Here is a tiny trained network, its code and every weight. The questions are about switching its units off for an input and a target symbol, where a switched-off unit gives its printed mean instead of its output.

import numpy as np


def w(rows, s, z=0):
    codes = np.array(rows[::2]) - 128.0
    scale = np.full(codes.shape[1], s)
    scale[-1] = z or s
    return codes * scale


def f(y):
    return np.maximum(y, 0)


def softmax(a):
    e = np.exp(a - a.max(-1, keepdims=True))
    return e / e.sum(-1, keepdims=True)


def log_softmax(a):
    a = a - a.max(-1, keepdims=True)
    return a - np.log(np.exp(a).sum(-1, keepdims=True))


def net(x, mask):
    ids = ['αβγδεζηθλμξπσφω'.index(c) for c in x.split()]
    T = len(ids)
    res = E[ids] + P[:T]
    q, k, v = (res @ M[0].T for M in (Q, K, V))
    z = softmax(np.where(np.tri(T) > 0, q @ k.T / 4**0.5, -1e9)) @ v
    res = res + np.where(mask[0], z, O[0][:, -1]) @ O[0][:, :-1]
    y = f(res @ A[0][:, :-1].T + A[0][:, -1])
    res = res + np.where(mask[1:25], y, B[0][:, -1]) @ B[0][:, :-1]
    return log_softmax(res[-1] @ U[:, :-1].T + U[:, -1])


Q, K, V, O, A, B = {}, {}, {}, {}, {}, {}
E = w([
[137,173,123],'α',
[88,118,139],'β',
[134,178,120],'γ',
[117,162,129],'δ',
[132,95,85],'ε',
[143,106,53],'ζ',
[213,85,171],'η',
[145,104,53],'θ',
[47,83,159],'λ',
[20,91,84],'μ',
[136,219,155],'ξ',
[133,93,68],'π',
[167,164,255],'σ',
[63,207,70],'φ',
[228,225,123],'ω',
],0.016)
P = w([
[156,119,11],'0',
[142,127,104],'1',
[135,127,111],'2',
[131,127,123],'3',
[128,127,130],'4',
[124,127,136],'5',
[119,128,142],'6',
[117,129,147],'7',
[115,127,148],'8',
[119,128,147],'9',
],0.012)
Q[0] = w([
[198,55,167],'H1',
[252,7,43],'H1',
[167,165,207],'H1',
[217,53,191],'H1',
],0.016)
K[0] = w([
[212,76,149],'H1',
[252,43,3],'H1',
[178,166,184],'H1',
[236,77,165],'H1',
],0.015)
V[0] = w([
[254,133,213],'H1',
[169,48,160],'H1',
[86,52,118],'H1',
[113,249,115],'H1',
],0.008)
O[0] = w([
[32,92,7,6],'H1',
[113,54,99,67],'H1',
[164,87,180,122],'H1',
[110,222,127,167],'H1',
],0.011,0.0014)
A[0] = w([
[82,175,158,79],'N1',
[86,127,140,86],'N2',
[58,160,129,97],'N3',
[166,115,100,160],'N4',
[41,170,122,72],'N5',
[156,179,133,3],'N6',
[101,117,58,75],'N7',
[73,121,166,112],'N8',
[21,145,199,157],'N9',
[60,67,148,121],'N10',
[139,115,176,28],'N11',
[22,139,120,149],'N12',
[126,115,157,182],'N13',
[64,121,189,77],'N14',
[198,135,173,53],'N15',
[177,144,187,97],'N16',
[89,78,179,60],'N17',
[122,165,107,133],'N18',
[151,3,106,69],'N19',
[126,197,209,22],'N20',
[84,57,56,102],'N21',
[179,163,115,70],'N22',
[64,146,116,75],'N23',
[138,108,168,205],'N24',
],0.011,0.0057)
B[0] = w([
[172,117,117,186],'N1',
[106,140,127,135],'N2',
[115,122,159,180],'N3',
[156,125,124,183],'N4',
[98,116,193,192],'N5',
[161,88,58,169],'N6',
[169,203,135,202],'N7',
[141,111,99,153],'N8',
[190,196,126,219],'N9',
[138,153,165,197],'N10',
[158,77,102,159],'N11',
[82,53,91,203],'N12',
[104,117,101,187],'N13',
[130,117,93,162],'N14',
[126,176,182,211],'N15',
[152,185,144,236],'N16',
[103,145,178,164],'N17',
[127,129,80,190],'N18',
[37,135,145,254],'N19',
[67,3,116,245],'N20',
[209,153,94,250],'N21',
[147,178,156,173],'N22',
[101,109,167,162],'N23',
[79,84,99,220],'N24',
],0.023,0.0065)
U = w([
[100,224,18,56],'α',
[186,175,150,52],'β',
[165,122,38,76],'γ',
[154,139,88,155],'δ',
[59,162,82,111],'ε',
[167,166,129,113],'ζ',
[120,113,68,211],'η',
[112,120,64,127],'θ',
[43,200,172,118],'λ',
[151,110,208,84],'μ',
[39,77,48,125],'ξ',
[70,129,113,185],'π',
[1,178,64,178],'σ',
[236,26,68,132],'φ',
[91,100,95,255],'ω',
],0.0079,0.0035)

Each question gives the input, a string of symbols that net reads in full, and the target symbol t.
The units are the heads (4 rows each of Q, K, V and O) and the neurons (one row each of A and B). Each row of codes is followed by its name. A weight is (code - 128) times the scale printed after its matrix; where a second scale follows, it is the last column's (O, A, B and U).
mask holds one flag per unit, heads first, then neurons. A switched-off unit (its flag False) gives its mean, the last column of its rows in O or B, instead of its output. The means were averaged over made-up inputs and are rounded, as every weight is.
A unit's drop is (log p(t) with every unit on - log p(t) with that unit switched off) / (log p(t) with every unit on - log p(t) with every unit switched off).
The circuit of an input: a set's keep is (log p(t) with only the set's units on - log p(t) with every unit switched off) / (log p(t) with every unit on - log p(t) with every unit switched off). Starting from the 12 units with the biggest drops (on a tie, the unit counted first), units are removed one at a time, each time the one whose removal leaves the highest keep (on an exact tie, the one counted first), for as long as the keep stays at least 0.8.
units of the circuit, in order: the units of the circuit, biggest drop first
most important unit: the unit with the biggest drop
k most important neurons: the k neurons with the biggest drops, biggest first
input η λ ω λ ζ φ ζ η π, target α: units of the circuit, in order => [N21; H1; N19; N20]
input ε γ λ α μ ε σ μ ξ, target σ: 3 most important neurons => [N12; N18; N21]
input η φ β, target φ: units of the circuit, in order => [N20; H1; N19]
input η λ δ π, target α: 3 most important neurons => [N21; N19; N7]
input μ η π μ ε π, target μ: units of the circuit, in order => [H1]
input α μ σ ε δ β ξ, target ξ: units of the circuit, in order => [H1; N12; N20]
input σ μ γ σ φ γ δ, target φ: 3 most important neurons => [N20; N19; N6]
input λ π α η λ, target λ: units of the circuit, in order => [N17; N20]
input α π θ ω φ ε μ β ω, target σ: 3 most important neurons => [N21; N5; N12]
input α λ ζ ζ μ μ δ η μ ω, target α: 3 most important neurons => [N20; N7; N19]
input π γ ω φ μ φ δ, target φ: units of the circuit, in order => [N20; H1; N6; N19]
input δ α η δ ε ξ δ, target ξ: units of the circuit, in order => [N12; H1; N16]
input θ ξ ε γ δ β η ζ φ β, target φ: units of the circuit, in order => [N20; H1; N19; N1]
input η ω λ ω α β θ, target α: most important unit => N21
input α λ δ ε θ δ θ λ φ η, target α: units of the circuit, in order => [N21; H1; N19; N7]
input π η η α σ θ φ γ, target φ: units of the circuit, in order => [N20; N6; H1; N19]
input ζ δ π ω, target α: 2 most important neurons => [N20; N18]
input φ μ ω ζ π δ δ α ξ, target ξ: units of the circuit, in order => [H1; N20; N12]
input ζ γ ω ε μ λ, target μ: 2 most important neurons => [N17; N11]
input γ α π ζ μ ζ β, target μ: 4 most important neurons => [N15; N16; N19; N12]
input φ θ δ π η μ δ, target μ: 3 most important neurons => [N15; N16; N20]
